Here is a tiny trained network, its code and every weight. The questions are about switching its units off for an input and a class, where a switched-off unit gives its printed mean instead of its output.

import numpy as np


def w(rows, s, z=0):
    codes = np.array(rows[::2]) - 128.0
    scale = np.full(codes.shape[1], s)
    scale[-1] = z or s
    return codes * scale


def norm(h):
    return h / np.sqrt((h * h).mean(-1, keepdims=True) + 1e-5)


def f(y):
    return y / 2 * (1 + np.tanh(0.7978845608 * (y + 0.044715 * y**3)))


def log_softmax(a):
    a = a - a.max(-1, keepdims=True)
    return a - np.log(np.exp(a).sum(-1, keepdims=True))


def net(x, mask):
    res = np.array(x, float).reshape(1, 5) / 4 @ E
    u = 0
    for l in range(3):
        y = f(norm(res) @ A[l][:, :-1].T + A[l][:, -1])
        res = res + np.where(mask[u : u + 9], y, B[l][:, -1]) @ B[l][:, :-1]
        u += 9
    return log_softmax(norm(res)[-1] @ U[:, :-1].T + U[:, -1])


A, B = {}, {}
E = w([
[128,133,145,252,66,121,120,212,167],'x0',
[85,199,161,144,208,107,53,78,132],'x1',
[153,93,187,144,100,169,68,125,145],'x2',
[75,147,164,205,193,217,194,102,128],'x3',
[130,162,156,182,164,127,109,213,225],'x4',
],0.0043)
A[0] = w([
[149,152,165,79,120,139,127,145,235,81],'L0N1',
[92,254,33,214,159,80,171,215,185,35],'L0N2',
[111,127,142,210,94,103,98,148,237,120],'L0N3',
[128,182,201,176,165,125,111,94,182,19],'L0N4',
[114,120,161,190,106,106,89,135,72,1],'L0N5',
[123,94,103,177,122,179,252,81,109,90],'L0N6',
[148,58,121,58,146,105,88,82,73,62],'L0N7',
[92,147,83,58,99,99,109,120,136,35],'L0N8',
[183,120,137,63,182,91,177,143,166,31],'L0N9',
],0.0059,0.0023)
B[0] = w([
[82,89,160,130,154,128,123,205,21,166],'L0N1',
[143,97,255,218,150,69,200,85,86,254],'L0N2',
[166,185,195,201,165,113,150,168,38,244],'L0N3',
[153,54,114,112,165,166,45,140,172,197],'L0N4',
[157,135,83,69,146,148,178,187,103,118],'L0N5',
[89,176,173,88,62,132,197,170,248,255],'L0N6',
[153,216,88,180,152,89,191,246,140,231],'L0N7',
[168,145,49,147,82,103,61,95,133,153],'L0N8',
[95,144,39,133,114,155,131,150,7,147],'L0N9',
],0.0043,0.0031)
A[1] = w([
[168,100,68,131,112,163,155,171,69,93],'L1N1',
[101,170,140,125,247,178,128,62,125,172],'L1N2',
[129,149,75,64,147,123,109,112,83,85],'L1N3',
[162,44,169,66,135,140,135,166,87,224],'L1N4',
[51,154,148,96,183,102,176,88,128,31],'L1N5',
[162,140,110,99,136,1,71,54,93,110],'L1N6',
[93,114,178,183,172,174,32,156,150,84],'L1N7',
[84,182,142,155,102,157,117,139,103,5],'L1N8',
[139,90,132,124,91,184,121,147,90,148],'L1N9',
],0.0066,0.0018)
B[1] = w([
[54,77,132,128,163,64,87,78,133,153],'L1N1',
[96,1,138,193,29,214,109,41,166,252],'L1N2',
[154,169,101,23,175,45,168,147,150,183],'L1N3',
[74,175,141,171,169,61,137,57,107,170],'L1N4',
[65,138,181,170,17,151,167,134,137,182],'L1N5',
[43,215,68,91,104,152,254,140,169,231],'L1N6',
[227,211,102,66,236,193,99,155,156,228],'L1N7',
[113,141,171,64,117,99,133,150,107,124],'L1N8',
[44,132,214,129,157,81,131,103,91,141],'L1N9',
],0.0047,0.0045)
A[2] = w([
[122,64,142,205,134,180,119,121,144,50],'L2N1',
[153,133,173,182,135,129,118,188,92,117],'L2N2',
[88,73,172,80,85,186,190,137,149,10],'L2N3',
[121,1,132,194,129,98,50,80,122,120],'L2N4',
[143,124,146,130,116,158,173,118,109,61],'L2N5',
[116,109,126,158,53,61,133,149,78,144],'L2N6',
[127,115,124,137,120,147,135,68,117,114],'L2N7',
[155,183,47,106,106,126,67,180,137,21],'L2N8',
[91,92,133,108,50,139,174,78,138,153],'L2N9',
],0.0066,0.0013)
B[2] = w([
[167,210,26,52,168,112,151,160,149,211],'L2N1',
[152,70,77,142,167,3,169,138,103,207],'L2N2',
[71,207,82,170,76,100,157,61,125,233],'L2N3',
[138,51,116,3,68,110,21,165,55,167],'L2N4',
[166,153,76,188,110,135,118,139,124,154],'L2N5',
[82,127,171,148,102,223,87,64,192,182],'L2N6',
[159,130,88,155,48,122,97,185,182,146],'L2N7',
[120,188,47,103,159,60,245,91,39,162],'L2N8',
[126,168,138,222,119,148,144,92,146,254],'L2N9',
],0.0055,0.0038)
U = w([
[167,111,118,102,163,232,39,120,178,129],'0',
[66,156,115,178,50,146,190,81,172,136],'1',
[191,124,192,206,186,70,152,234,113,139],'2',
[105,172,49,1,156,70,169,144,100,135],'3',
[184,68,101,56,77,201,180,230,70,4],'4',
[191,63,102,58,80,197,184,218,71,6],'5',
[88,41,170,106,77,100,45,139,108,122],'6',
],0.014,0.025)

Each question gives the input, the list of numbers given to net, and the class t.
The units are the neurons (one row each of A and B). Each row of codes is followed by its name. A weight is (code - 128) times the scale printed after its matrix; where a second scale follows, it is the last column's (A, B and U).
mask holds one flag per neuron, layer by layer. A switched-off neuron (its flag False) gives its mean, the last column of its row in B, instead of its output. The means were averaged over made-up inputs and are rounded, as every weight is.
A unit's drop is (log p(t) with every unit on - log p(t) with that unit switched off) / (log p(t) with every unit on - log p(t) with every unit switched off).
The circuit of an input: a set's keep is (log p(t) with only the set's units on - log p(t) with every unit switched off) / (log p(t) with every unit on - log p(t) with every unit switched off). Starting from the 12 units with the biggest drops (on a tie, the unit counted first), units are removed one at a time, each time the one whose removal leaves the highest keep (on an exact tie, the one counted first), for as long as the keep stays at least 0.8.
units of the circuit, in order: the units of the circuit, biggest drop first
most important unit: the unit with the biggest drop
top k neurons: the k neurons with the biggest drops, biggest first
top k neurons in layer l: the k neurons of layer l with the biggest drops, biggest first
input [8,-6,-3,-1,-1], class 2: most important unit => L1N2
input [8,-6,-6,7,0], class 2: units of the circuit, in order => L1N2, L0N2
input [-7,6,1,1,1], class 1: top 3 neurons => L1N2, L1N6, L1N5
input [8,-1,8,8,-6], class 2: units of the circuit, in order => L1N2, L1N6, L2N2
input [2,-3,3,-6,-1], class 6: top 2 neurons => L1N7, L1N1
input [5,0,-7,0,-3], class 2: top 2 neurons => L0N2, L1N2
input [-7,7,-6,6,7], class 0: units of the circuit, in order => L0N4, L1N6, L2N8
input [-1,7,-4,-3,-1], class 1: top 2 neurons in layer 1 => L1N2, L1N7
input [4,-7,-6,-8,2], class 6: top 2 neurons in layer 0 => L0N6, L0N7
input [6,-6,-3,-3,2], class 2: top 2 neurons in layer 0 => L0N3, L0N2
input [4,5,5,-7,-1], class 3: units of the circuit, in order => L2N8, L0N2
input [-4,6,-1,-2,-4], class 1: top 4 neurons => L1N2, L1N7, L1N6, L1N5
input [-4,-5,-8,2,-1], class 1: top 2 neurons => L1N7, L0N6
input [-1,-3,-7,-5,8], class 2: most important unit => L0N2
input [5,4,-6,4,-1], class 2: top 2 neurons => L0N2, L1N6
input [1,3,0,3,4], class 2: top 2 neurons => L0N2, L0N3
input [1,6,2,6,5], class 0: top 2 neurons => L0N4, L1N2
input [-4,6,-7,0,-6], class 1: top 2 neurons => L1N2, L1N5
input [-1,-8,-6,-1,-6], class 1: top 2 neurons => L1N7, L0N6
input [1,7,1,8,-4], class 0: top neuron => L0N4
input [1,7,-2,7,6], class 0: top 2 neurons in layer 1 => L1N2, L1N7
